Where the symbols take the points:
x460 a x713
x460 k x222
x926 a x909
x926 k x610
x213 a x971
x213 k x697
x710 a x860
x710 k x199
x786 a x761
x786 k x45
x229 a x243
x229 k x162
x139 a x697
x139 k x971
x610 a x213
x610 k x926
x694 a x162
x694 k x243
x909 a x199
x909 k x860
x203 a x885
x203 k x646
x243 a x294
x243 k x694
x485 a x170
x485 k x57
x864 a x57
x864 k x170
x286 a x203
x286 k x551
x498 a x864
x498 k x590
x152 a x586
x152 k x417
x199 a x485
x199 k x710
x108 a x646
x108 k x885
x57 a x710
x57 k x485
x885 a x784
x885 k x108
x646 a x551
x646 k x203
x586 a x920
x586 k x183
x784 a x45
x784 k x761
x183 a x417
x183 k x586
x551 a x229
x551 k x286
x920 a x222
x920 k x713
x222 a x139
x222 k x460
x860 a x610
x860 k x909
x872 a x694
x872 k x294
x162 a x286
x162 k x229
x294 a x498
x294 k x872
x45 a x152
x45 k x786
x590 a x872
x590 k x498
x697 a x926
x697 k x213
x170 a x590
x170 k x864
x713 a x183
x713 k x920
x971 a x460
x971 k x139
x417 a x786
x417 k x152
x761 a x108
x761 k x784

In the rows, 525 stands for zero.

The rows follow the links: the fewer symbols apart two points are, the more alike their rows tend to be.

Each row is also shifted at random along 5 hidden directions that mean nothing.

Some points, each with a row of numbers:
x213 -> [ 517,  498,  656,  600,  424,  635,  507,  450,  468,  547,  513,  394,  498,  459,  556,  594,  509,  620,  488,  437,  601,  514,  571,  543,  596,  438,  571,  533,  538,  463,  532,  538,  533,  606,  528,  536,  523,  480,  472,  533,  669,  483]
x860 -> [ 581,  388,  569,  504,  411,  391,  612,  307,  563,  430,  622,  619,  459,  425,  432,  447,  475,  641,  534,  438,  483,  301,  544,  561,  564,  444,  331,  530,  472,  653,  547,  506,  478,  480,  711,  619,  483,  474,  449,  620,  504,  576]
x971 -> [ 441,  554,  619,  719,  477,  615,  585,  370,  412,  469,  493,  473,  482,  531,  637,  490,  444,  579,  477,  521,  586,  479,  625,  522,  621,  414,  519,  529,  510,  390,  490,  380,  554,  722,  400,  486,  466,  459,  515,  494,  664,  420]
x864 -> [ 495,  448,  488,  468,  476,  364,  605,  589,  585,  500,  665,  600,  449,  510,  472,  421,  548,  570,  503,  475,  486,  410,  459,  599,  515,  509,  387,  501,  521,  619,  517,  578,  538,  428,  655,  605,  536,  528,  449,  552,  494,  619]
x485 -> [ 443,  500,  577,  499,  406,  418,  592,  371,  461,  547,  476,  594,  473,  488,  489,  434,  512,  527,  565,  478,  463,  531,  635,  556,  551,  441,  425,  469,  534,  532,  511,  619,  569,  568,  370,  513,  418,  503,  436,  581,  652,  577]
x761 -> [ 525,  593,  506,  549,  640,  752,  369,  649,  559,  590,  439,  458,  577,  600,  613,  705,  551,  450,  500,  584,  549,  634,  565,  499,  500,  632,  666,  547,  497,  561,  524,  466,  475,  564,  562,  490,  591,  536,  658,  480,  550,  431]
x229 -> [ 567,  563,  433,  433,  556,  485,  587,  516,  503,  546,  489,  536,  497,  612,  543,  494,  595,  458,  524,  528,  556,  611,  423,  530,  469,  670,  503,  492,  537,  432,  438,  529,  552,  454,  353,  516,  473,  600,  585,  506,  380,  551]
x926 -> [ 444,  556,  544,  499,  458,  425,  592,  437,  458,  555,  527,  567,  453,  593,  625,  431,  605,  551,  456,  453,  516,  540,  596,  584,  506,  438,  455,  516,  588,  476,  432,  591,  634,  529,  386,  535,  476,  518,  441,  460,  604,  592]
x885 -> [ 679,  489,  471,  494,  570,  456,  598,  543,  559,  422,  538,  599,  590,  446,  358,  515,  461,  486,  672,  605,  463,  489,  404,  444,  516,  619,  553,  551,  463,  504,  596,  491,  457,  469,  528,  452,  533,  553,  564,  581,  285,  522]
x872 -> [ 577,  450,  584,  511,  419,  526,  594,  264,  463,  509,  433,  530,  522,  400,  393,  523,  427,  499,  640,  483,  503,  529,  582,  489,  590,  542,  468,  486,  466,  490,  509,  562,  499,  597,  386,  487,  384,  510,  542,  653,  539,  498]
x713 -> [ 587,  531,  629,  538,  469,  584,  456,  577,  515,  526,  450,  473,  621,  462,  422,  628,  543,  551,  630,  528,  482,  583,  547,  466,  573,  481,  710,  564,  524,  478,  597,  588,  509,  544,  462,  406,  541,  479,  505,  544,  551,  494]
x222 -> [ 608,  518,  542,  370,  510,  547,  504,  408,  498,  580,  481,  458,  500,  545,  575,  552,  656,  573,  460,  429,  595,  595,  485,  488,  450,  559,  569,  555,  610,  473,  458,  609,  590,  366,  455,  595,  555,  557,  479,  467,  415,  622]
x498 -> [ 548,  444,  494,  407,  526,  542,  549,  295,  552,  591,  555,  492,  442,  505,  580,  535,  515,  547,  420,  392,  592,  466,  512,  563,  475,  569,  370,  492,  569,  645,  454,  596,  521,  421,  667,  714,  504,  570,  522,  572,  488,  590]
x909 -> [ 551,  432,  580,  419,  387,  469,  542,  437,  514,  569,  527,  585,  450,  542,  469,  547,  620,  604,  480,  402,  497,  440,  543,  587,  529,  488,  470,  501,  452,  587,  492,  540,  532,  435,  577,  569,  467,  478,  469,  573,  524,  568]
x417 -> [ 518,  600,  512,  597,  573,  532,  508,  504,  486,  477,  456,  582,  598,  540,  507,  514,  509,  461,  609,  625,  443,  580,  613,  462,  538,  490,  621,  554,  521,  487,  559,  483,  521,  619,  389,  394,  509,  491,  561,  496,  541,  497]

From each start, follow one symbol. Which point do you reach?
Answers are names.
[ 451,  521,  522,  477,  509,  503,  454,  643,  578,  609,  610,  538,  463,  607,  613,  546,  632,  592,  385,  474,  513,  475,  557,  598,  482,  466,  519,  539,  557,  662,  520,  554,  546,  460,  696,  617,  595,  498,  469,  447,  615,  578]
a x926
[ 572,  533,  454,  425,  631,  721,  398,  477,  588,  620,  479,  449,  539,  594,  623,  709,  544,  458,  411,  496,  579,  556,  518,  536,  450,  668,  531,  529,  505,  645,  464,  500,  480,  450,  697,  645,  580,  558,  668,  525,  461,  503]
k x286
[ 547,  509,  596,  595,  465,  608,  505,  679,  491,  547,  441,  414,  552,  492,  429,  620,  479,  515,  588,  531,  569,  566,  455,  555,  616,  624,  629,  496,  422,  389,  532,  442,  472,  634,  473,  427,  477,  533,  627,  603,  569,  375]
k x243
[ 539,  480,  449,  441,  518,  418,  609,  533,  559,  527,  596,  587,  452,  565,  508,  441,  560,  515,  500,  481,  546,  471,  432,  580,  462,  596,  397,  479,  524,  545,  473,  528,  519,  412,  536,  601,  492,  572,  541,  523,  401,  588]
k x872
[ 581,  549,  454,  471,  642,  590,  490,  425,  570,  519,  566,  503,  552,  559,  638,  551,  556,  541,  464,  527,  566,  521,  526,  470,  450,  536,  511,  572,  610,  587,  503,  537,  554,  436,  644,  611,  622,  557,  538,  451,  433,  593]
a x920
[ 602,  497,  503,  559,  627,  637,  483,  483,  587,  463,  527,  495,  592,  459,  474,  635,  401,  479,  581,  577,  520,  470,  480,  478,  547,  609,  543,  547,  472,  618,  563,  460,  418,  538,  697,  529,  555,  509,  645,  607,  454,  480]
k x646
[ 626,  513,  503,  415,  544,  532,  544,  444,  528,  517,  525,  498,  505,  566,  543,  552,  624,  570,  480,  463,  580,  507,  441,  492,  474,  572,  538,  561,  518,  474,  471,  502,  557,  370,  533,  577,  552,  540,  539,  456,  322,  590]
k x713
[ 488,  442,  597,  501,  385,  435,  491,  766,  557,  576,  559,  571,  525,  492,  355,  554,  555,  565,  584,  495,  431,  484,  523,  604,  582,  506,  556,  482,  423,  634,  602,  584,  469,  511,  628,  490,  532,  481,  480,  610,  631,  509]
a x590
[ 616,  510,  443,  464,  629,  559,  455,  499,  623,  476,  624,  576,  556,  547,  549,  567,  511,  544,  502,  563,  505,  413,  460,  479,  469,  572,  491,  584,  515,  692,  551,  465,  456,  401,  799,  612,  630,  524,  574,  507,  353,  588]
a x586
[ 508,  596,  575,  578,  544,  567,  454,  633,  537,  534,  471,  525,  632,  488,  478,  584,  541,  512,  626,  610,  457,  619,  597,  464,  555,  451,  693,  573,  548,  532,  608,  560,  514,  577,  491,  388,  574,  473,  506,  503,  594,  491]
k x586
[ 526,  563,  514,  561,  625,  589,  495,  408,  550,  524,  499,  486,  627,  395,  507,  540,  353,  446,  636,  565,  511,  621,  606,  428,  527,  500,  501,  527,  624,  601,  567,  682,  511,  601,  531,  498,  523,  550,  521,  598,  610,  524]
k x551
[ 361,  578,  585,  675,  489,  492,  530,  794,  507,  565,  517,  531,  547,  544,  497,  458,  500,  497,  565,  587,  490,  584,  595,  605,  578,  470,  580,  481,  508,  474,  565,  539,  524,  691,  427,  424,  498,  525,  480,  532,  773,  446]
k x498
[ 429,  531,  594,  435,  414,  417,  448,  628,  521,  663,  472,  501,  576,  473,  446,  527,  632,  536,  549,  434,  472,  681,  591,  561,  519,  425,  560,  492,  645,  554,  565,  839,  596,  462,  410,  510,  543,  526,  363,  530,  708,  630]
k x710
[ 520,  544,  655,  616,  499,  767,  447,  366,  463,  542,  447,  373,  525,  492,  613,  668,  472,  573,  479,  474,  611,  545,  651,  488,  591,  452,  590,  559,  524,  486,  532,  445,  514,  681,  534,  521,  534,  459,  557,  508,  672,  422]
a x713
[ 513,  472,  587,  452,  444,  443,  542,  509,  548,  585,  572,  437,  549,  395,  439,  491,  559,  598,  516,  404,  545,  569,  504,  542,  514,  455,  487,  509,  640,  573,  566,  777,  585,  431,  555,  594,  562,  531,  373,  556,  626,  630]
a x860
[ 464,  581,  410,  539,  562,  403,  668,  540,  473,  474,  567,  599,  434,  655,  613,  355,  534,  452,  477,  571,  577,  507,  450,  580,  487,  608,  422,  462,  509,  355,  398,  386,  574,  538,  340,  517,  441,  600,  555,  460,  419,  506]
k x694
[ 521,  512,  514,  408,  509,  364,  536,  496,  539,  560,  570,  608,  522,  560,  506,  450,  654,  585,  502,  486,  482,  547,  519,  522,  458,  456,  508,  541,  617,  565,  521,  654,  616,  391,  505,  553,  542,  535,  404,  482,  466,  673]
a x697
